Here is a tiny trained network, its code and every weight. The questions are about switching its units off for an input and a target symbol, where a switched-off unit gives its printed mean instead of its output.

import numpy as np


def w(rows, s, z=0):
    codes = np.array(rows[::2]) - 128.0
    scale = np.full(codes.shape[1], s)
    scale[-1] = z or s
    return codes * scale


def norm(h):
    return h / np.sqrt((h * h).mean(-1, keepdims=True) + 1e-5)


def f(y):
    return y / 2 * (1 + np.tanh(0.7978845608 * (y + 0.044715 * y**3)))


def softmax(a):
    e = np.exp(a - a.max(-1, keepdims=True))
    return e / e.sum(-1, keepdims=True)


def log_softmax(a):
    a = a - a.max(-1, keepdims=True)
    return a - np.log(np.exp(a).sum(-1, keepdims=True))


def net(x, mask):
    ids = ['βεημπφψω'.index(c) for c in x.split()]
    T = len(ids)
    res = E[ids] + P[:T]
    r = norm(res)
    for j in range(2):
        rows = slice(2 * j, 2 * j + 2)
        q, k, v = (r @ M[0][rows].T for M in (Q, K, V))
        z = softmax(np.where(np.tri(T) > 0, q @ k.T / 2**0.5, -1e9)) @ v
        o = O[0][rows]
        res = res + np.where(mask[j], z, o[:, -1]) @ o[:, :-1]
    y = f(norm(res) @ A[0][:, :-1].T + A[0][:, -1])
    res = res + np.where(mask[2:6], y, B[0][:, -1]) @ B[0][:, :-1]
    return log_softmax(norm(res)[-1] @ U[:, :-1].T + U[:, -1])


Q, K, V, O, A, B = {}, {}, {}, {}, {}, {}
E = w([
[158,217,58,69],'β',
[123,106,138,30],'ε',
[111,119,78,120],'η',
[81,69,84,100],'μ',
[135,83,10,59],'π',
[89,186,122,59],'φ',
[79,155,205,137],'ψ',
[88,145,57,144],'ω',
],0.012)
P = w([
[224,75,255,236],'0',
[19,107,68,125],'1',
[35,76,69,128],'2',
[39,75,80,153],'3',
[46,91,136,134],'4',
[127,146,59,185],'5',
[69,179,66,154],'6',
[98,134,80,153],'7',
[60,154,83,149],'8',
[99,153,74,174],'9',
[49,110,146,170],'10',
[56,132,126,172],'11',
[74,73,125,140],'12',
[43,203,90,179],'13',
],0.0055)
Q[0] = w([
[48,47,23,173],'head 0',
[112,113,85,196],'head 0',
[194,224,253,30],'head 1',
[172,77,137,173],'head 1',
],0.012)
K[0] = w([
[252,116,208,149],'head 0',
[199,91,149,153],'head 0',
[89,210,173,13],'head 1',
[133,95,103,65],'head 1',
],0.015)
V[0] = w([
[254,178,134,140],'head 0',
[159,39,110,124],'head 0',
[132,131,70,86],'head 1',
[145,171,143,64],'head 1',
],0.025)
O[0] = w([
[62,6,210,196,1],'head 0',
[67,101,67,55,67],'head 0',
[108,143,73,171,239],'head 1',
[58,246,104,152,74],'head 1',
],0.014,0.0031)
A[0] = w([
[199,13,12,81,252],'neuron 0',
[121,181,190,142,39],'neuron 1',
[96,110,204,198,221],'neuron 2',
[57,254,76,17,246],'neuron 3',
],0.016,0.0017)
B[0] = w([
[157,253,111,153,196],'neuron 0',
[200,148,88,107,143],'neuron 1',
[105,202,100,118,168],'neuron 2',
[22,47,255,139,252],'neuron 3',
],0.014,0.017)
U = w([
[81,67,148,160,135],'β',
[131,170,83,129,253],'ε',
[95,41,126,82,228],'η',
[118,170,106,44,179],'μ',
[63,135,74,84,53],'π',
[128,124,169,231,141],'φ',
[143,249,136,180,72],'ψ',
[200,135,192,93,227],'ω',
],0.014,0.0023)

Each question gives the input, a string of symbols that net reads in full, and the target symbol t.
The units are the heads (2 rows each of Q, K, V and O) and the neurons (one row each of A and B). Each row of codes is followed by its name. A weight is (code - 128) times the scale printed after its matrix; where a second scale follows, it is the last column's (O, A, B and U).
mask holds one flag per unit, heads first, then neurons. A switched-off unit (its flag False) gives its mean, the last column of its rows in O or B, instead of its output. The means were averaged over made-up inputs and are rounded, as every weight is.
A unit's drop is (log p(t) with every unit on - log p(t) with that unit switched off) / (log p(t) with every unit on - log p(t) with every unit switched off).
The circuit of an input: a set's keep is (log p(t) with only the set's units on - log p(t) with every unit switched off) / (log p(t) with every unit on - log p(t) with every unit switched off). Starting from all 6 units, units are removed one at a time, each time the one whose removal leaves the highest keep (on an exact tie, the one counted first), for as long as the keep stays at least 0.8.
circuit, biggest first: the units of the circuit, biggest drop first
k most important neurons: the k neurons with the biggest drops, biggest first
heads that matter: for each layer, one digit per head in row order, 1 if its drop is at least 0.15 and else 0, layers parted by /
input η ψ φ ψ ε β η π η η ε η π, target η: circuit, biggest first	head 0; head 1
input η φ η φ π β ψ φ ω φ φ φ ψ, target ψ: circuit, biggest first	head 0
input μ φ ω φ η ε φ ε μ ω, target μ: heads that matter	11
input π φ μ π μ, target π: circuit, biggest first	head 0; neuron 0; neuron 3
input φ μ ψ, target ψ: heads that matter	10
input π φ π φ π η, target π: circuit, biggest first	head 0; neuron 0
input φ ψ ε φ, target ψ: circuit, biggest first	head 0; neuron 3
input ψ ε η ψ ψ φ μ ψ φ μ β φ ω, target ψ: circuit, biggest first	neuron 0; head 1
input ψ φ ω φ, target ω: circuit, biggest first	head 1; head 0; neuron 3; neuron 0
input ω ψ β μ η ω, target ω: circuit, biggest first	head 1; neuron 0
input ε η β φ ε β η η β π ψ η μ, target ε: 2 most important neurons	neuron 3; neuron 0
input ψ π φ φ η β μ φ ω μ, target ψ: 2 most important neurons	neuron 0; neuron 3
input ε ψ ψ φ β μ φ π π π η ω, target ε: circuit, biggest first	neuron 3; neuron 0; head 1; head 0
input φ η π, target φ: 2 most important neurons	neuron 3; neuron 0
input ψ ψ ψ ψ ψ β, target ω: circuit, biggest first	head 1
input η η ψ, target μ: circuit, biggest first	head 1; neuron 3; head 0; neuron 0
input ω φ φ η π, target ω: circuit, biggest first	head 1; neuron 0
input β η η β, target φ: 2 most important neurons	neuron 3; neuron 2
input π ω φ η φ μ η, target π: heads that matter	11
input μ φ φ ω φ ω ψ ψ β β ψ η, target μ: circuit, biggest first	head 0
input ψ ω μ β φ π, target ψ: heads that matter	00
input π β ψ φ μ η β φ φ φ φ φ φ, target ψ: heads that matter	11
input ψ φ μ φ φ π η η, target ψ: heads that matter	00
input φ ψ ψ η, target φ: heads that matter	10
input μ φ μ, target μ: heads that matter	11
input ε π φ, target η: heads that matter	10
input η β η φ φ ψ ω π η, target η: most important neuron	neuron 3
